[[ 2.86  5.41  2.11  3.91]
 [-1.05  0.20 -0.21 -0.90]
 [ 0.14  2.40  2.89  6.09]
 [-0.96  0.68  0.63  0.89]
 [ 1.00  4.72  5.73  4.95]]
|
[[ 3.91  2.11  5.41  2.86]
 [-0.90 -0.21  0.20 -1.05]
 [ 6.09  2.89  2.40  0.14]
 [ 0.89  0.63  0.68 -0.96]
 [ 4.95  5.73  4.72  1.00]]

[[ 0.23 -0.35  2.19 -2.73 -0.59  5.36 -2.57 -1.86 -0.62 -2.95  3.22 -1.22
   1.67  0.50]
 [-0.79 -0.87 -1.91  0.04 -0.92  0.19 -1.40 -0.06 -0.76 -0.32  0.15 -0.20
   0.70 -0.84]
 [ 0.19  0.90 -0.81 -0.02 -2.37 -0.03 -1.18  2.85  2.53 -3.44 -1.00  0.50
   1.74 -1.28]]
|
[[ 0.50  1.67 -1.22  3.22 -2.95 -0.62 -1.86 -2.57  5.36 -0.59 -2.73  2.19
  -0.35  0.23]
 [-0.84  0.70 -0.20  0.15 -0.32 -0.76 -0.06 -1.40  0.19 -0.92  0.04 -1.91
  -0.87 -0.79]
 [-1.28  1.74  0.50 -1.00 -3.44  2.53  2.85 -1.18 -0.03 -2.37 -0.02 -0.81
   0.90  0.19]]

[[-4.26 -1.30 -2.81]
 [ 0.25 -0.63  2.29]
 [ 4.09  4.40 -6.46]
 [-2.05 -2.26  3.63]
 [-0.59 -0.36  0.22]
 [-2.88 -1.87  1.10]
 [ 3.48  0.64  3.65]
 [ 0.13  0.15 -0.23]
 [ 1.44  0.05  2.16]
 [ 1.22  1.03 -1.09]]
|
[[-2.81 -1.30 -4.26]
 [ 2.29 -0.63  0.25]
 [-6.46  4.40  4.09]
 [ 3.63 -2.26 -2.05]
 [ 0.22 -0.36 -0.59]
 [ 1.10 -1.87 -2.88]
 [ 3.65  0.64  3.48]
 [-0.23  0.15  0.13]
 [ 2.16  0.05  1.44]
 [-1.09  1.03  1.22]]

[[ 0.13 -1.40  0.83 -3.36  5.38 -0.57 -3.97  3.15  3.88 -3.56]
 [-4.21  4.25 -2.15 -3.74  1.64  3.75 -4.36 -2.47  1.55  0.07]
 [-4.33  3.24 -0.30 -3.54 -0.32  1.15 -1.08  1.22  2.08  4.78]
 [-0.44  4.06 -2.78 -4.69  3.26 -4.81  3.45  1.84  5.41 -4.81]]
|
[[-3.56  3.88  3.15 -3.97 -0.57  5.38 -3.36  0.83 -1.40  0.13]
 [ 0.07  1.55 -2.47 -4.36  3.75  1.64 -3.74 -2.15  4.25 -4.21]
 [ 4.78  2.08  1.22 -1.08  1.15 -0.32 -3.54 -0.30  3.24 -4.33]
 [-4.81  5.41  1.84  3.45 -4.81  3.26 -4.69 -2.78  4.06 -0.44]]

[[-4.05 -2.76 -6.36]
 [ 1.80 -2.83 -0.54]
 [-0.98 -5.29 -3.98]
 [ 1.98 -4.76 -0.40]]
|
[[-6.36 -2.76 -4.05]
 [-0.54 -2.83  1.80]
 [-3.98 -5.29 -0.98]
 [-0.40 -4.76  1.98]]

[[-1.24 -2.60  3.96 -2.48 -2.83  5.03  3.57 -0.40 -2.04]
 [ 0.01  0.90 -4.09  1.24  1.19 -5.24 -3.90 -0.80  0.15]]
|
[[-2.04 -0.40  3.57  5.03 -2.83 -2.48  3.96 -2.60 -1.24]
 [ 0.15 -0.80 -3.90 -5.24  1.19  1.24 -4.09  0.90  0.01]]

[[-4.33 -5.13 -4.07  2.05  1.61  3.55 -0.03 -2.38  1.17 -0.08 -4.11  3.43
  -5.04  3.01 -1.92  4.64]
 [-4.35  0.47  4.05 -1.80  3.93  1.34 -1.70  4.49  2.19 -3.47  4.50  1.08
  -1.85 -5.11  0.35  1.84]
 [-2.17  0.18  2.31  4.37 -0.09  3.29 -4.55 -5.23  0.26  4.42 -2.87 -3.08
   3.02 -2.86  5.21  0.27]]
|
[[ 4.64 -1.92  3.01 -5.04  3.43 -4.11 -0.08  1.17 -2.38 -0.03  3.55  1.61
   2.05 -4.07 -5.13 -4.33]
 [ 1.84  0.35 -5.11 -1.85  1.08  4.50 -3.47  2.19  4.49 -1.70  1.34  3.93
  -1.80  4.05  0.47 -4.35]
 [ 0.27  5.21 -2.86  3.02 -3.08 -2.87  4.42  0.26 -5.23 -4.55  3.29 -0.09
   4.37  2.31  0.18 -2.17]]

[[ 4.25  2.94  5.68  3.55 -1.32  1.99 -1.16 -2.97 -7.35 -2.29 -4.10 -4.02
  -0.61 -1.86]
 [ 1.58  1.44  1.52  1.39  0.23 -0.72  0.89 -1.40 -1.40 -1.51 -1.31 -0.98
  -0.71  0.16]]
|
[[-1.86 -0.61 -4.02 -4.10 -2.29 -7.35 -2.97 -1.16  1.99 -1.32  3.55  5.68
   2.94  4.25]
 [ 0.16 -0.71 -0.98 -1.31 -1.51 -1.40 -1.40  0.89 -0.72  0.23  1.39  1.52
   1.44  1.58]]

[[-0.36  0.03 -1.69  1.08 -0.53 -3.16 -0.23 -5.22]
 [-1.90 -1.96  1.90  0.36  1.07 -0.67  1.78 -1.23]
 [-1.39 -0.17  5.45  3.92  2.16 -0.46  3.25 -5.44]]
|
[[-5.22 -0.23 -3.16 -0.53  1.08 -1.69  0.03 -0.36]
 [-1.23  1.78 -0.67  1.07  0.36  1.90 -1.96 -1.90]
 [-5.44  3.25 -0.46  2.16  3.92  5.45 -0.17 -1.39]]
